Below are the code and all the weights of a small trained network. Each question names an input and a target symbol and asks about switching units off, where a switched-off unit gives its printed mean instead of its output.

import numpy as np


def w(rows, s, z=0):
    codes = np.array(rows[::2]) - 128.0
    scale = np.full(codes.shape[1], s)
    scale[-1] = z or s
    return codes * scale


def norm(h):
    return h / np.sqrt((h * h).mean(-1, keepdims=True) + 1e-5)


def f(y):
    return y / 2 * (1 + np.tanh(0.7978845608 * (y + 0.044715 * y**3)))


def softmax(a):
    e = np.exp(a - a.max(-1, keepdims=True))
    return e / e.sum(-1, keepdims=True)


def log_softmax(a):
    a = a - a.max(-1, keepdims=True)
    return a - np.log(np.exp(a).sum(-1, keepdims=True))


def net(x, mask):
    ids = ['αβγδεηθλξπστφψ'.index(c) for c in x.split()]
    T = len(ids)
    res = E[ids] + P[:T]
    u = 0
    for l in range(2):
        r = norm(res)
        for j in range(3):
            rows = slice(2 * j, 2 * j + 2)
            q, k, v = (r @ M[l][rows].T for M in (Q, K, V))
            z = softmax(np.where(np.tri(T) > 0, q @ k.T / 2**0.5, -1e9)) @ v
            o = O[l][rows]
            res = res + np.where(mask[u + j], z, o[:, -1]) @ o[:, :-1]
        u += 3
        y = f(norm(res) @ A[l][:, :-1].T + A[l][:, -1])
        res = res + np.where(mask[u : u + 4], y, B[l][:, -1]) @ B[l][:, :-1]
        u += 4
    return log_softmax(norm(res)[-1] @ U[:, :-1].T + U[:, -1])


Q, K, V, O, A, B = {}, {}, {}, {}, {}, {}
E = w([
[151,142,162,130,142,105,66],'α',
[228,132,139,99,125,140,140],'β',
[143,84,138,107,197,27,152],'γ',
[156,135,87,2,62,93,170],'δ',
[169,99,85,79,70,130,179],'ε',
[171,66,203,106,158,81,92],'η',
[225,143,180,100,118,181,111],'θ',
[106,177,47,143,20,89,175],'λ',
[29,98,45,105,90,50,146],'ξ',
[172,83,174,86,117,112,112],'π',
[143,158,179,96,197,60,79],'σ',
[116,161,141,86,159,103,75],'τ',
[188,222,131,26,83,232,102],'φ',
[186,190,126,80,105,189,102],'ψ',
],0.0057)
P = w([
[149,113,80,147,128,172,37],'0',
[97,163,193,92,21,75,167],'1',
[227,148,104,120,199,175,70],'2',
[111,147,164,104,17,102,185],'3',
[143,102,106,191,195,127,73],'4',
[24,195,166,22,113,99,117],'5',
[114,93,88,195,162,120,89],'6',
[74,203,196,130,46,93,146],'7',
[173,137,96,160,165,241,114],'8',
[151,142,204,136,2,105,187],'9',
[193,144,53,147,145,95,111],'10',
[33,218,175,63,184,79,148],'11',
],0.0058)
Q[0] = w([
[170,124,204,131,85,68,106],'0.h1',
[163,72,103,89,117,152,67],'0.h1',
[142,46,55,187,67,110,186],'0.h2',
[166,159,215,50,53,77,134],'0.h2',
[45,228,136,52,121,93,132],'0.h3',
[55,130,111,80,233,158,3],'0.h3',
],0.0052)
K[0] = w([
[124,82,199,143,149,92,150],'0.h1',
[151,137,116,129,124,210,70],'0.h1',
[93,125,74,158,63,63,135],'0.h2',
[135,46,123,178,158,184,99],'0.h2',
[209,120,116,113,212,204,166],'0.h3',
[131,254,193,70,167,167,119],'0.h3',
],0.0058)
V[0] = w([
[155,112,63,59,131,173,12],'0.h1',
[159,59,122,89,128,199,123],'0.h1',
[131,149,138,154,159,185,76],'0.h2',
[168,1,190,136,149,143,129],'0.h2',
[122,175,197,97,135,119,72],'0.h3',
[133,180,179,185,153,136,103],'0.h3',
],0.0052)
O[0] = w([
[162,178,186,210,250,112,112,254],'0.h1',
[126,199,136,197,140,72,113,134],'0.h1',
[12,65,111,216,79,172,186,137],'0.h2',
[166,173,2,154,117,63,144,70],'0.h2',
[84,185,117,197,149,92,243,140],'0.h3',
[119,64,107,119,176,173,223,72],'0.h3',
],0.0041,0.0034)
A[0] = w([
[139,246,186,171,70,137,184,254],'0.n1',
[202,127,134,117,36,143,56,234],'0.n2',
[157,39,104,130,254,157,153,153],'0.n3',
[115,227,166,135,120,211,99,222],'0.n4',
],0.0037,0.00082)
B[0] = w([
[95,66,140,74,131,77,139,253],'0.n1',
[73,146,162,171,136,99,167,215],'0.n2',
[119,126,130,110,57,124,3,132],'0.n3',
[148,94,100,136,118,67,140,215],'0.n4',
],0.0066,0.0031)
Q[1] = w([
[151,175,124,81,128,125,111],'1.h1',
[142,90,12,126,143,122,71],'1.h1',
[181,73,129,119,172,136,109],'1.h2',
[113,154,53,105,255,156,88],'1.h2',
[59,184,144,72,180,127,174],'1.h3',
[155,117,127,157,70,152,140],'1.h3',
],0.0068)
K[1] = w([
[112,232,122,149,122,68,130],'1.h1',
[103,136,84,226,201,197,50],'1.h1',
[31,140,222,44,53,155,186],'1.h2',
[193,162,149,68,105,221,153],'1.h2',
[202,145,149,147,90,255,142],'1.h3',
[131,172,167,171,194,42,69],'1.h3',
],0.0044)
V[1] = w([
[119,130,113,254,159,147,47],'1.h1',
[111,119,167,155,110,145,204],'1.h1',
[130,167,168,167,45,104,202],'1.h2',
[187,118,94,86,129,160,120],'1.h2',
[61,135,164,52,98,56,200],'1.h3',
[94,92,133,184,88,63,99],'1.h3',
],0.0069)
O[1] = w([
[191,150,198,130,187,133,102,50],'1.h1',
[63,105,94,112,140,132,83,118],'1.h1',
[69,254,84,162,54,130,63,180],'1.h2',
[139,116,152,93,107,55,103,27],'1.h2',
[128,202,185,145,129,165,225,210],'1.h3',
[224,162,64,110,208,197,174,255],'1.h3',
],0.006,0.0029)
A[1] = w([
[102,80,98,48,38,42,103,248],'1.n1',
[253,124,182,173,224,112,122,225],'1.n2',
[94,147,92,111,94,144,105,229],'1.n3',
[164,167,5,147,57,152,128,254],'1.n4',
],0.0052,0.0018)
B[1] = w([
[189,157,170,153,176,167,3,235],'1.n1',
[91,176,165,133,130,254,94,253],'1.n2',
[172,165,109,200,138,184,134,166],'1.n3',
[143,110,108,175,232,101,142,206],'1.n4',
],0.0059,0.0048)
U = w([
[141,108,79,102,107,110,75,4],'α',
[92,205,222,74,34,47,144,85],'β',
[166,88,145,67,114,112,180,50],'γ',
[82,46,135,99,120,161,196,48],'δ',
[82,58,81,111,136,146,185,41],'ε',
[232,190,221,158,199,199,32,233],'η',
[74,253,99,157,95,220,194,243],'θ',
[135,70,201,41,117,137,202,58],'λ',
[80,69,109,103,93,149,89,44],'ξ',
[46,83,151,121,53,120,39,84],'π',
[94,93,32,153,136,85,75,115],'σ',
[170,159,68,195,202,86,195,176],'τ',
[175,136,55,182,183,77,219,60],'φ',
[78,63,121,87,108,147,211,69],'ψ',
],0.0074,0.0028)

Each question gives the input, a string of symbols that net reads in full, and the target symbol t.
The units are the heads (2 rows each of Q, K, V and O) and the neurons (one row each of A and B). Each row of codes is followed by its name. A weight is (code - 128) times the scale printed after its matrix; where a second scale follows, it is the last column's (O, A, B and U).
mask holds one flag per unit, layer by layer, with each layer's heads first. A switched-off unit (its flag False) gives its mean, the last column of its rows in O or B, instead of its output. The means were averaged over made-up inputs and are rounded, as every weight is.
A unit's drop is (log p(t) with every unit on - log p(t) with that unit switched off) / (log p(t) with every unit on - log p(t) with every unit switched off).
The circuit of an input: a set's keep is (log p(t) with only the set's units on - log p(t) with every unit switched off) / (log p(t) with every unit on - log p(t) with every unit switched off). Starting from the 12 units with the biggest drops (on a tie, the unit counted first), units are removed one at a time, each time the one whose removal leaves the highest keep (on an exact tie, the one counted first), for as long as the keep stays at least 0.8.
units of the circuit, in order: the units of the circuit, biggest drop first
unit that matters most: the unit with the biggest drop
top k neurons: the k neurons with the biggest drops, biggest first
heads that matter: for each layer, one digit per head in row order, 1 if its drop is at least 0.15 and else 0, layers parted by /
input η ψ τ λ, target φ: units of the circuit, in order : (1.n2; 1.n4)
input θ ε θ θ, target σ: unit that matters most : 1.h1
input δ λ θ λ, target β: units of the circuit, in order : (0.h2; 0.n1)
input δ π τ ε, target β: units of the circuit, in order : (0.h3; 1.n2)
input β π φ θ λ π φ τ τ δ, target π: top 3 neurons : (1.n1; 0.n2; 1.n2)
input δ φ ψ π, target β: heads that matter : 001 / 000
input λ λ θ δ π λ δ θ θ α π, target θ: units of the circuit, in order : (1.n1; 1.h2)
input δ ε φ λ, target β: top 2 neurons : (1.n2; 1.n1)
input π ξ λ θ σ θ λ ψ λ, target τ: top 4 neurons : (0.n2; 0.n3; 1.n4; 1.n2)
input ε θ α λ λ δ θ η δ λ λ γ, target β: top 3 neurons : (1.n4; 1.n2; 0.n1)
input φ φ ε δ φ α φ ε, target π: heads that matter : 000 / 101
input π λ σ α, target τ: top 2 neurons : (1.n2; 1.n1)
input θ λ σ δ ψ β φ ε λ τ, target π: heads that matter : 000 / 100
input θ φ λ δ φ, target θ: top 2 neurons : (1.n1; 0.n1)
input π δ θ π λ λ π λ λ τ δ α, target θ: top neuron : (0.n4)
input λ τ β β λ θ λ ε φ λ λ θ, target π: units of the circuit, in order : (1.h3; 1.h1)
input θ λ φ σ λ σ η φ φ λ λ ξ, target π: heads that matter : 000 / 001
input λ ε β θ, target θ: heads that matter : 010 / 110
input ε σ δ τ δ δ ψ γ, target β: top 2 neurons : (1.n2; 1.n1)
input θ θ λ τ, target σ: units of the circuit, in order : (1.n2; 0.h2; 1.h3)
input α θ τ λ β δ δ β τ δ θ, target θ: units of the circuit, in order : (1.n1; 1.h2)
input α γ λ λ ε δ φ δ λ α, target π: unit that matters most : 0.h1
input λ λ λ λ θ δ σ γ θ σ δ λ, target σ: heads that matter : 000 / 101
input λ θ λ τ, target θ: units of the circuit, in order : (1.h1; 1.n3)
input σ λ ξ δ δ φ φ δ δ σ ε δ, target β: heads that matter : 000 / 011
input λ ε δ β ξ γ δ λ δ φ, target β: units of the circuit, in order : (1.n2; 0.n1; 0.h3; 1.h1)
input π φ λ λ φ φ δ π ε α, target β: unit that matters most : 0.n2
input φ ψ ψ δ σ ψ λ, target η: heads that matter : 100 / 100
